Below is a small trained network, with its code and all its weights. Each question gives an input and a target symbol and asks what happens when units are switched off, that is, made to give their printed mean instead of their output.

import numpy as np


def w(rows, s, z=0):
    codes = np.array(rows[::2]) - 128.0
    scale = np.full(codes.shape[1], s)
    scale[-1] = z or s
    return codes * scale


def f(y):
    return y / 2 * (1 + np.tanh(0.7978845608 * (y + 0.044715 * y**3)))


def softmax(a):
    e = np.exp(a - a.max(-1, keepdims=True))
    return e / e.sum(-1, keepdims=True)


def log_softmax(a):
    a = a - a.max(-1, keepdims=True)
    return a - np.log(np.exp(a).sum(-1, keepdims=True))


def net(x, mask):
    ids = ['Πγδεζημξτ'.index(c) for c in x.split()]
    T = len(ids)
    res = E[ids] + P[:T]
    u = 0
    for l in range(3):
        q, k, v = (res @ M[l].T for M in (Q, K, V))
        z = softmax(np.where(np.tri(T) > 0, q @ k.T / 3**0.5, -1e9)) @ v
        res = res + np.where(mask[u], z, O[l][:, -1]) @ O[l][:, :-1]
        u += 1
        y = f(res @ A[l][:, :-1].T + A[l][:, -1])
        res = res + np.where(mask[u : u + 8], y, B[l][:, -1]) @ B[l][:, :-1]
        u += 8
    return log_softmax(res[-1] @ U[:, :-1].T + U[:, -1])


Q, K, V, O, A, B = {}, {}, {}, {}, {}, {}
E = w([
[144,60,176],'Π',
[105,125,145],'γ',
[46,128,57],'δ',
[116,145,67],'ε',
[166,137,46],'ζ',
[167,137,47],'η',
[249,202,81],'μ',
[46,206,117],'ξ',
[124,205,62],'τ',
],0.021)
P = w([
[159,176,253],'0',
[149,123,165],'1',
[136,118,145],'2',
[135,135,129],'3',
[138,139,135],'4',
[124,134,132],'5',
[120,128,135],'6',
[102,117,134],'7',
[102,117,132],'8',
[102,121,135],'9',
[96,112,140],'10',
[92,115,139],'11',
[87,100,141],'12',
[89,106,139],'13',
],0.0052)
Q[0] = w([
[130,93,204],'L0H0',
[106,132,69],'L0H0',
[139,249,146],'L0H0',
],0.015)
K[0] = w([
[140,91,200],'L0H0',
[19,192,55],'L0H0',
[73,2,34],'L0H0',
],0.0086)
V[0] = w([
[213,136,45],'L0H0',
[176,89,74],'L0H0',
[81,192,254],'L0H0',
],0.0077)
O[0] = w([
[105,140,50,56],'L0H0',
[221,220,210,32],'L0H0',
[183,254,98,7],'L0H0',
],0.0075,0.0019)
A[0] = w([
[141,32,167,72],'L0N0',
[196,194,133,28],'L0N1',
[64,174,245,1],'L0N2',
[177,187,91,74],'L0N3',
[193,228,227,123],'L0N4',
[99,168,71,90],'L0N5',
[162,199,75,88],'L0N6',
[168,146,144,194],'L0N7',
],0.011,0.0034)
B[0] = w([
[193,126,111,122],'L0N0',
[187,136,162,131],'L0N1',
[193,112,12,161],'L0N2',
[169,110,164,146],'L0N3',
[123,106,246,142],'L0N4',
[152,254,128,254],'L0N5',
[170,184,190,169],'L0N6',
[159,4,114,126],'L0N7',
],0.0066,0.0057)
Q[1] = w([
[254,140,29],'L1H0',
[169,114,180],'L1H0',
[66,179,233],'L1H0',
],0.0079)
K[1] = w([
[136,121,115],'L1H0',
[217,75,243],'L1H0',
[47,132,254],'L1H0',
],0.0069)
V[1] = w([
[171,93,56],'L1H0',
[18,84,54],'L1H0',
[191,2,172],'L1H0',
],0.0068)
O[1] = w([
[111,87,124,128],'L1H0',
[225,229,255,196],'L1H0',
[96,179,28,1],'L1H0',
],0.0067,0.01)
A[1] = w([
[123,84,116,179],'L1N0',
[111,57,163,98],'L1N1',
[57,76,98,3],'L1N2',
[147,68,108,73],'L1N3',
[110,182,93,39],'L1N4',
[120,83,103,9],'L1N5',
[135,148,80,171],'L1N6',
[254,139,129,175],'L1N7',
],0.016,0.0052)
B[1] = w([
[87,70,116,148],'L1N0',
[158,48,109,131],'L1N1',
[178,152,254,134],'L1N2',
[74,163,79,160],'L1N3',
[142,244,36,139],'L1N4',
[175,213,30,136],'L1N5',
[139,103,253,157],'L1N6',
[84,93,54,253],'L1N7',
],0.0071,0.0058)
Q[2] = w([
[37,173,62],'L2H0',
[210,174,96],'L2H0',
[155,164,254],'L2H0',
],0.0079)
K[2] = w([
[254,51,238],'L2H0',
[232,87,131],'L2H0',
[216,108,90],'L2H0',
],0.0077)
V[2] = w([
[213,76,130],'L2H0',
[36,132,112],'L2H0',
[144,178,2],'L2H0',
],0.007)
O[2] = w([
[2,47,202,2],'L2H0',
[196,142,216,193],'L2H0',
[86,197,109,157],'L2H0',
],0.0099,0.0023)
A[2] = w([
[113,181,248,76],'L2N0',
[142,175,191,29],'L2N1',
[110,102,155,254],'L2N2',
[122,186,238,78],'L2N3',
[59,94,168,79],'L2N4',
[189,60,172,22],'L2N5',
[106,186,10,89],'L2N6',
[55,74,93,140],'L2N7',
],0.012,0.0075)
B[2] = w([
[119,61,112,254],'L2N0',
[162,110,66,175],'L2N1',
[125,105,191,183],'L2N2',
[161,129,64,254],'L2N3',
[127,41,2,123],'L2N4',
[55,81,82,129],'L2N5',
[104,147,109,173],'L2N6',
[86,115,139,142],'L2N7',
],0.012,0.0099)
U = w([
[130,44,137,30],'Π',
[146,85,214,177],'γ',
[251,75,152,134],'δ',
[150,181,225,215],'ε',
[100,136,161,188],'ζ',
[101,133,159,167],'η',
[97,103,86,2],'μ',
[199,172,107,82],'ξ',
[118,221,177,152],'τ',
],0.013,0.01)

Each question gives the input, a string of symbols that net reads in full, and the target symbol t.
The units are the heads (3 rows each of Q, K, V and O) and the neurons (one row each of A and B). Each row of codes is followed by its name. A weight is (code - 128) times the scale printed after its matrix; where a second scale follows, it is the last column's (O, A, B and U).
mask holds one flag per unit, layer by layer, with each layer's heads first. A switched-off unit (its flag False) gives its mean, the last column of its rows in O or B, instead of its output. The means were averaged over made-up inputs and are rounded, as every weight is.
A unit's drop is (log p(t) with every unit on - log p(t) with that unit switched off) / (log p(t) with every unit on - log p(t) with every unit switched off).
The circuit of an input: a set's keep is (log p(t) with only the set's units on - log p(t) with every unit switched off) / (log p(t) with every unit on - log p(t) with every unit switched off). Starting from the 12 units with the biggest drops (on a tie, the unit counted first), units are removed one at a time, each time the one whose removal leaves the highest keep (on an exact tie, the one counted first), for as long as the keep stays at least 0.8.
circuit, biggest first: the units of the circuit, biggest drop first
most important unit: the unit with the biggest drop
k most important neurons of layer l: the k neurons of layer l with the biggest drops, biggest first
drop when u is switched off: that unit's drop, to one decimal
input ε ξ δ δ δ η η δ ζ δ ξ, target δ: circuit, biggest first : L1H0, L2N0, L2N3
input ζ γ δ ξ, target ξ: circuit, biggest first : L2N3, L1N7, L2N1
input τ δ δ η μ δ ε, target ε: circuit, biggest first : L2N0, L2N3
input ζ ξ ξ ξ μ ξ ζ ξ ξ η ζ, target ξ: most important unit : L1N7
input ξ ξ η, target ξ: circuit, biggest first : L2H0, L0H0
input δ δ ξ δ, target ξ: circuit, biggest first : L0N5, L2H0
input ε η ξ, target ξ: circuit, biggest first : L1N7, L2N3, L2N1
input ξ ξ ζ, target ξ: circuit, biggest first : L2H0, L0H0
input ξ ξ δ δ ζ η ξ δ γ δ, target δ: 2 most important neurons of layer 2 : L2N3, L2N0
input ξ ξ μ δ, target ξ: 2 most important neurons of layer 1 : L1N3, L1N7
input δ δ δ δ τ, target τ: 2 most important neurons of layer 2 : L2N3, L2N0
input η δ δ τ δ ξ γ η ξ Π, target Π: 2 most important neurons of layer 2 : L2N5, L2N7
input ξ η μ ζ ε Π, target Π: 2 most important neurons of layer 2 : L2N7, L2N5
input ζ Π η, target ζ: most important unit : L1H0
input δ ζ ε, target ε: 3 most important neurons of layer 2 : L2N0, L2N3, L2N1
input ζ τ τ δ, target τ: 2 most important neurons of layer 1 : L1N4, L1N2
input ε η δ ε δ ξ ζ τ, target τ: 2 most important neurons of layer 1 : L1N7, L1N4
input δ ξ η δ μ, target μ: drop when L1N5 is switched off : 0.1
input ξ η ξ μ, target μ: drop when L1N7 is switched off : 0.1
input δ δ δ τ δ, target δ: most important unit : L1N7
